cols: P W E S Z L F
K135: [160  94 128 148 147 128 137]
K542: [138 108 128 156 128 137 124]
K381: [ 16 128 148 161 126  89  95]
K68: [128 115 108 171 158 120 132]
K777: [ 80  80 153  79 182 123 130]
K287: [161 104  99 171 128 108 118]
K989: [161  79  85 187 149 131 123]
K881: [131  92 114 182 139 122 134]
col: [130 118 123]  F
count K777: [81]  0
count K777: [80]  2
col: [99 85]  E
gone K542: [128 156 128 108 137 124]  [138]

cols: G A B R
K509: [180 180 170 179]
K956: [169 231 169 228]
K322: [193 117 130 236]
count K509: [180]  2
count K956: [169]  2
count K956: [231]  1

cols: K Q D M N T X C
K640: [ 62  63  94 163 186 223 107 160]
K736: [ 49  80  85 174 183 167 121 159]
K995: [ 52  53  91 158  52  52 167 158]
K889: [ 86  69  98 154 180 210 106 165]
K458: [ 51  38  74 169 202 212 119 163]
K427: [150 151 149 112 128 135  95 179]
K55: [139 150 151 109 119 140  91 183]
K804: [ 78 108 105 170 155 160 115 153]
K806: [118 136 136 136 127 148 109 157]
K883: [ 85  79  99 161 176 205 115 162]
K206: [ 46  78  83 173 186 157 127 160]
K327: [ 44  64  94  44  44 166  44 168]
count K995: [158]  2
count K327: [44]  4
count K458: [38]  1
col: [119  95  91]  X
count K806: [136]  3
has: [212 119 163]  yes
gone K55: [151 119 150 109 140 183  91]  [139]

cols: Duro gobu sufal nalot Bonis kilug rudul ramut
K967: [126  65 190  82 152  70 108  81]
K862: [108  99 108  90 115 115 108 108]
K297: [120 133 177 146 108  95 158 140]
K252: [103  99 121 189 145 122 134 136]
K459: [127 107  52 188 137 121 155 145]
K161: [133  96 101 156 124 107 164 130]
K420: [130  86 118  43 123 159 135 130]
K409: [149  92 102 184 127 133 153 154]
K334: [119 134 109 194 120 118 147 143]
K896: [136  70 140 110 132 157 137 111]
K73: [150 168 136 200 140 100 147 146]
has: [110 132]  yes
gone K967: [ 65 190  81 126  70 108 152]  [82]
col: [96 86 92]  gobu
count K862: [108]  4
has: [127 133]  yes

cols: Y U J V H
K759: [208  79 185 106  74]
K993: [112  77 137  42 136]
K601: [217  63 174 107  72]
K46: [ 92 140  95  92  92]
K5: [ 79 136 103  73 128]
count K46: [92]  3
has: [ 79 135 103]  no
col: [72 92]  H

cols: tesur mok fiv Lukoz lilo mag moso Lolam
K176: [163 108 102 131 148 122 164 136]
K730: [ 82 118 157 169 139 130 173  34]
K188: [142 127 113 131 139 113 155 126]
K698: [184 108 168 146 130 147 129 126]
K3: [142 108  80 117  69 113 111  85]
K598: [150 118  91 139 148 113 173 136]
K884: [125  99 146 117 148  54 120 126]
K669: [150 135 135 135 130 130 135  95]
K74: [133  99  80 169 156 138 155 147]
K89: [133 201 135 191 104  88  84 126]
K60: [167 118 157 146 130 138 134 116]
K147: [142 136  91 161 139 138 146 136]
count K669: [134]  0
gone K176: [131 108 136 148 163 122 102]  [164]
has: [139 148]  yes
col: [129 111 173 120]  moso

cols: Kenim Foleb raguv sab Nar Felog foguz
K563: [119 124 138 152 102  87 180]
K398: [ 82 111  29 134 112 144 176]
K873: [130 155 104  97 113 137 103]
K17: [135 147 108 102 123 147 113]
K16: [113  99 148 121 126 129 104]
K221: [ 88 116 132 131 123  72 148]
K586: [135 147 108 145 115  85 135]
col: [123 126 123]  Nar
has: [119 124 138]  yes

cols: Lisuv Zemi dud buku suzo tibaf kife Zipup fomu Losa
K974: [139 146 123 119 120 178 120 122 125 121]
K331: [139 146 123 170 120 178 120 122 125  90]
K179: [120 166 153 180 105 161  89 155 154 114]
gone K179: [166 120 180 105 153 154 155 114 161]  [89]
col: [123 153]  dud
has: [152 180 105]  no
has: [ 89 161 105 180 153]  no
col: [139 139]  Lisuv
gone K974: [122 139 146 125 120 120 178 121 123]  [119]

cols: vik vivu fuvo dopot bape sofe fevo
K281: [173 118 120 156 120 134 119]
K99: [124 141 172  65  64 137 119]
K951: [119 216 187 219  10 180 165]
K636: [127 145 113 114 193 124 202]
K704: [137 100  85 119 167  80  88]
K721: [126 126 126 172 108 138 126]
K348: [124 170 156 160 131 115 165]
count K721: [125]  0
has: [120 156]  yes
col: [124  80]  sofe
gone K99: [141 124 119  65 172 137]  [64]

cols: zisam kiv Ves kar mogu kek nekul
K43: [ 73  52  34 204 213  99 216]
K38: [106 148 139 130 157 104 120]
K187: [ 95  83  89 180 144 115 139]
K496: [142 188 194  62  73 124  79]
K364: [ 89  48  75 169 196 175 161]
K713: [192 192 192  92 192  89  68]
K997: [ 94  27  61 188 214 199 167]
has: [192 192 192]  yes
count K713: [192]  4
col: [ 52 148  83 188  48]  kiv
col: [148  83]  kiv

cols: kip zoke mibab forup Gen ler dor Vupot
K326: [145 214 186 235 175 201 145 157]
K478: [134 167 141  17 188 157  96  45]
K399: [160  83 111 188  41 156  71 134]
col: [141 111]  mibab
has: [111 188  41]  yes
has: [ 83 111 188]  yes
gone K478: [ 17 141 157 134 188  45 167]  [96]
col: [167  83]  zoke
count K478: [157]  1

cols: Nin Let Neban Lub Kikit rup vuv gol taz Mosol
K822: [106 183  91 124 165 137 155 165 174 235]
K433: [106 183  91 124 165 154 237 106 182 191]
K217: [106 183  91 124 165 135 133 192 183 163]
gone K217: [ 91 106 183 183 165 124 192 133 163]  [135]
has: [106 184]  no
[106 183  91 124 165 137 155 165 174 235]  K822
count K217: [193]  0
col: [174 182]  taz
gone K433: [106 182 154 165 237  91 191 106 124]  [183]

cols: rasuz vorun Tevib nipo Tubi mubi
K906: [125 128 128  46 130 130]
K799: [ 93 110 129 185 195 130]
K570: [ 93 110 136 185 195 182]
has: [ 93 110 130]  no
col: [93 93]  rasuz
col: [130 182]  mubi
count K906: [130]  2

cols: gat Bira sidol Fupum Sal naduk tor Kob gali sedub
K655: [143 145 126 145 144 102 164 171 141 168]
K385: [ 95  92 147 127 112  58 172 186 165 147]
K191: [ 24  50 114 102 106 102 125 111  79 119]
K96: [ 24  50 114 102 106 102 125 111  79 170]
gone K655: [126 164 171 144 145 102 168 145 141]  [143]
col: [114 114]  sidol
col: [172 125 125]  tor

cols: mure rinu nezis dedaz Tol naki
K665: [123 135  56 164 163 125]
K154: [148 139 141 159 106 140]
K750: [148 139 141  45 172 140]
K609: [155 192 105 122 109  39]
col: [139 139]  rinu
col: [140 140  39]  naki
gone K154: [140 159 106 139 141]  [148]
gone K665: [125  56 123 164 135]  [163]
col: [164 159  45]  dedaz
has: [123 135]  yes

cols: devi Mafep Semo leni
K767: [113 110 145 127]
K439: [129  57 124  97]
K45: [135 191 135 149]
K200: [114  60 116 113]
K25: [105  75 105 135]
K158: [108  35 118 118]
has: [105 135]  yes
has: [118 118  35]  no
col: [145 124 135 116 105]  Semo
col: [105 118]  Semo
col: [113 129 135 114]  devi

cols: Num gope kuros lun zimap Giv meku memot pevag Kef
K942: [ 82 174 173 118 145 175 156  89 129 122]
K308: [115 177 167 158 148 180 157 124 173 214]
K403: [130 106 107 175 104 113 113 124  83 102]
K169: [184  48  58 146  84  47  77 175 125 131]
K833: [ 82 152 167  79 193 152 193  57  82 134]
K654: [ 45 173  62  62 215  62 215 215  62 131]
K263: [ 71 124 136  92 172 128 170  60  87 108]
count K833: [82]  2
has: [177 167 158 149]  no
count K654: [215]  3
has: [146  84  47  77 175]  yes
count K654: [62]  4

cols: pura faz tetuz Neb pipa papob ded
K922: [148  83  61  38 179 160  33]
K984: [165 224 242 165  97 189 164]
K59: [ 61 224 242 165 153 189 154]
has: [165 153 189 154]  yes
col: [179  97]  pipa
has: [ 61  38 179 160]  yes
gone K59: [224 189 242 153  61 165]  [154]
count K984: [165]  2
has: [ 96 189]  no
count K984: [189]  1

